Below is a small trained network, with its code and all its weights. Each question gives an input and a class and asks what happens when units are switched off, that is, made to give their printed mean instead of their output.

import numpy as np


def w(rows, s, z=0):
    codes = np.array(rows[::2]) - 128.0
    scale = np.full(codes.shape[1], s)
    scale[-1] = z or s
    return codes * scale


def f(y):
    return y / 2 * (1 + np.tanh(0.7978845608 * (y + 0.044715 * y**3)))


def log_softmax(a):
    a = a - a.max(-1, keepdims=True)
    return a - np.log(np.exp(a).sum(-1, keepdims=True))


def net(x, mask):
    res = np.array(x, float).reshape(1, 5) / 4 @ E
    y = f(res @ A[0][:, :-1].T + A[0][:, -1])
    res = res + np.where(mask, y, B[0][:, -1]) @ B[0][:, :-1]
    return log_softmax(res[-1] @ U[:, :-1].T + U[:, -1])


A, B = {}, {}
E = w([
[51,167,67,254,81,156,210,7,228,156,90],'x0',
[52,113,133,52,48,231,66,75,108,116,29],'x1',
[113,206,168,113,2,130,196,185,90,200,202],'x2',
[56,28,112,46,107,32,161,174,240,203,94],'x3',
[254,145,220,182,100,176,103,133,196,211,13],'x4',
],0.0086)
A[0] = w([
[115,131,116,108,133,159,127,160,97,147,91,58],'n0',
[105,100,70,108,112,122,174,136,121,85,180,61],'n1',
[64,108,89,84,134,121,152,108,129,72,177,175],'n2',
[78,115,137,93,96,124,114,113,124,139,57,110],'n3',
[115,163,73,159,136,128,170,90,143,152,100,49],'n4',
[96,183,108,198,138,166,146,112,137,115,124,77],'n5',
[177,117,165,176,135,113,136,157,151,159,131,92],'n6',
[139,158,178,144,143,65,189,130,115,158,180,84],'n7',
[163,154,124,173,158,57,137,143,173,99,151,254],'n8',
[200,144,213,135,91,177,99,117,204,109,79,109],'n9',
[147,142,143,130,147,146,119,154,170,149,83,62],'n10',
[69,76,175,138,117,111,139,169,125,202,146,170],'n11',
[158,162,160,142,165,204,141,107,107,88,145,47],'n12',
[67,135,84,142,71,177,105,76,133,152,84,123],'n13',
[152,165,130,140,61,148,137,138,102,192,143,90],'n14',
[103,144,157,117,104,153,157,151,118,139,142,75],'n15',
[102,106,144,63,100,215,66,126,49,76,58,158],'n16',
[156,107,167,138,131,156,105,173,211,158,98,103],'n17',
[161,115,154,15,163,126,106,156,123,165,137,61],'n18',
[163,176,123,113,154,182,97,123,92,77,154,75],'n19',
[65,105,59,156,137,158,175,157,133,79,150,61],'n20',
[154,132,191,136,126,121,115,134,167,144,50,138],'n21',
[172,118,94,137,178,88,137,90,114,153,124,47],'n22',
[138,78,100,138,224,138,86,117,164,86,83,86],'n23',
[184,88,195,67,125,72,49,207,62,96,139,131],'n24',
[117,128,129,142,120,153,134,149,127,185,158,53],'n25',
[152,58,96,142,177,140,68,67,178,73,101,100],'n26',
[110,106,123,93,122,60,106,121,150,183,113,80],'n27',
[178,223,107,216,112,189,125,104,45,110,156,131],'n28',
[75,81,137,26,114,143,139,130,180,162,80,149],'n29',
[112,180,139,97,70,106,125,112,125,127,185,87],'n30',
[116,139,138,87,67,158,178,190,149,184,174,123],'n31',
[53,148,114,80,168,125,108,140,118,76,170,71],'n32',
[77,128,97,146,115,88,167,83,210,174,116,111],'n33',
[82,82,105,117,124,90,138,165,152,173,98,62],'n34',
[78,145,94,249,86,131,136,82,194,141,140,112],'n35',
[183,113,103,167,208,97,158,140,157,79,132,144],'n36',
[135,66,93,142,152,46,201,192,169,171,115,134],'n37',
[160,37,126,103,84,111,156,154,185,169,137,71],'n38',
[129,108,77,121,170,103,82,85,129,121,96,65],'n39',
[160,139,140,167,129,162,112,145,163,220,114,98],'n40',
[109,187,143,137,75,144,166,140,86,177,157,82],'n41',
[100,126,131,125,175,166,107,211,104,153,142,63],'n42',
],0.012,0.0098)
B[0] = w([
[136,108,92,132,129,28,2,97,130,158,42,135],'n0',
[101,170,82,98,121,81,167,53,99,75,122,171],'n1',
[118,196,93,99,97,152,197,76,114,61,177,214],'n2',
[104,77,129,168,102,41,107,152,36,189,150,181],'n3',
[201,88,94,67,122,51,40,129,163,94,93,167],'n4',
[183,81,192,90,154,93,58,175,162,98,148,176],'n5',
[103,163,79,98,107,65,154,85,72,95,126,167],'n6',
[87,78,101,140,79,45,120,145,63,207,100,178],'n7',
[96,104,169,158,32,84,144,179,66,189,176,214],'n8',
[102,182,56,80,121,111,193,82,104,79,169,218],'n9',
[126,167,58,107,150,50,122,75,102,79,114,153],'n10',
[109,150,152,184,161,187,123,80,159,147,171,189],'n11',
[116,119,159,164,216,120,25,68,115,120,161,164],'n12',
[166,96,149,152,75,67,134,165,85,199,162,208],'n13',
[46,123,109,96,121,137,161,109,184,147,71,184],'n14',
[69,67,81,124,145,101,102,115,150,159,59,147],'n15',
[133,121,156,156,59,56,144,161,50,223,171,245],'n16',
[120,199,54,77,131,126,157,90,120,87,142,187],'n17',
[209,75,145,86,121,91,89,166,185,72,91,189],'n18',
[132,157,157,160,206,142,60,56,144,160,164,176],'n19',
[134,191,48,57,142,73,147,68,97,50,130,171],'n20',
[123,170,63,98,126,136,171,87,112,83,168,198],'n21',
[72,91,81,128,190,57,71,143,85,131,31,142],'n22',
[49,83,134,114,126,202,156,143,180,160,42,199],'n23',
[210,89,155,26,80,129,93,144,220,118,145,251],'n24',
[102,93,62,152,151,55,52,106,125,138,27,137],'n25',
[58,67,92,140,131,202,177,105,204,172,52,205],'n26',
[111,145,146,154,206,129,69,60,136,111,140,164],'n27',
[109,149,198,204,205,171,73,48,155,134,203,234],'n28',
[128,147,217,188,189,138,118,102,105,188,202,220],'n29',
[65,57,70,111,126,140,128,89,144,125,58,167],'n30',
[59,76,88,120,101,194,150,144,183,170,58,204],'n31',
[134,174,54,113,115,119,171,66,105,30,130,184],'n32',
[204,75,177,71,119,148,51,194,177,89,152,209],'n33',
[147,174,126,159,230,142,71,80,112,105,130,168],'n34',
[203,85,176,67,84,103,95,172,199,93,151,228],'n35',
[94,90,140,145,63,87,160,162,67,211,118,191],'n36',
[115,118,168,189,189,154,82,130,92,183,212,207],'n37',
[130,167,137,153,216,146,57,74,123,128,161,177],'n38',
[63,82,99,119,138,147,130,150,158,178,59,164],'n39',
[135,160,50,92,131,109,191,71,97,74,139,186],'n40',
[66,80,63,132,124,200,111,141,167,166,43,187],'n41',
[176,111,102,131,130,49,80,150,162,103,89,148],'n42',
],0.0096,0.019)
U = w([
[134,160,181,196,233,167,84,89,126,109,161,54],'0',
[249,97,151,68,108,109,94,162,193,58,96,59],'1',
[112,208,42,92,120,112,199,95,79,19,133,69],'2',
[45,87,87,137,141,204,162,137,178,153,6,95],'3',
[131,115,137,175,86,53,140,156,29,190,137,34],'4',
[152,147,203,149,60,207,229,168,134,150,212,247],'5',
],0.012)

Each question gives the input, the list of numbers given to net, and the class t.
The units are the neurons (one row each of A and B). Each row of codes is followed by its name. A weight is (code - 128) times the scale printed after its matrix; where a second scale follows, it is the last column's (A, B and U).
mask holds one flag per neuron, in row order. A switched-off neuron (its flag False) gives its mean, the last column of its row in B, instead of its output. The means were averaged over made-up inputs and are rounded, as every weight is.
A unit's drop is (log p(t) with every unit on - log p(t) with that unit switched off) / (log p(t) with every unit on - log p(t) with every unit switched off).
The circuit of an input: a set's keep is (log p(t) with only the set's units on - log p(t) with every unit switched off) / (log p(t) with every unit on - log p(t) with every unit switched off). Starting from the 12 units with the biggest drops (on a tie, the unit counted first), units are removed one at a time, each time the one whose removal leaves the highest keep (on an exact tie, the one counted first), for as long as the keep stays at least 0.8.
units of the circuit, in order: the units of the circuit, biggest drop first
unit that matters most: the unit with the biggest drop
k most important neurons: the k neurons with the biggest drops, biggest first
drop of u: that unit's drop, to one decimal
input [-7,-8,8,7,1], class 3: units of the circuit, in order -> n31
input [-7,7,5,-2,-6], class 1: 2 most important neurons -> n24; n18
input [-6,7,-6,3,-1], class 4: 4 most important neurons -> n16; n3; n29; n35
input [-7,4,2,-7,5], class 0: 3 most important neurons -> n28; n19; n12
input [4,2,7,5,-7], class 2: 2 most important neurons -> n2; n20
input [-4,-2,8,-1,-7], class 3: 4 most important neurons -> n31; n41; n30; n9
input [7,-8,0,-5,-2], class 4: 3 most important neurons -> n8; n36; n24
input [-8,2,-4,-8,-8], class 0: 2 most important neurons -> n19; n28
input [3,8,-6,-5,8], class 2: 2 most important neurons -> n9; n21
input [-3,1,-3,5,-6], class 2: 4 most important neurons -> n2; n32; n28; n1
input [0,-6,-7,-2,7], class 2: 4 most important neurons -> n9; n6; n21; n17
input [4,-3,-1,-1,-4], class 1: 3 most important neurons -> n35; n9; n16
input [2,7,3,-1,7], class 2: 2 most important neurons -> n9; n21
input [-5,-2,-2,5,2], class 0: units of the circuit, in order -> n38
input [5,-7,-6,0,2], class 4: 3 most important neurons -> n8; n36; n31
input [-3,2,1,1,-1], class 5: 3 most important neurons -> n35; n33; n4
input [-1,2,1,4,4], class 0: drop of n32 -> 0.1
input [5,-8,5,-8,-5], class 0: drop of n16 -> 0.5
input [-3,1,-3,2,8], class 2: drop of n38 -> 0.0
input [8,3,6,-2,7], class 1: unit that matters most -> n35
input [4,-5,2,8,7], class 0: drop of n38 -> 0.1
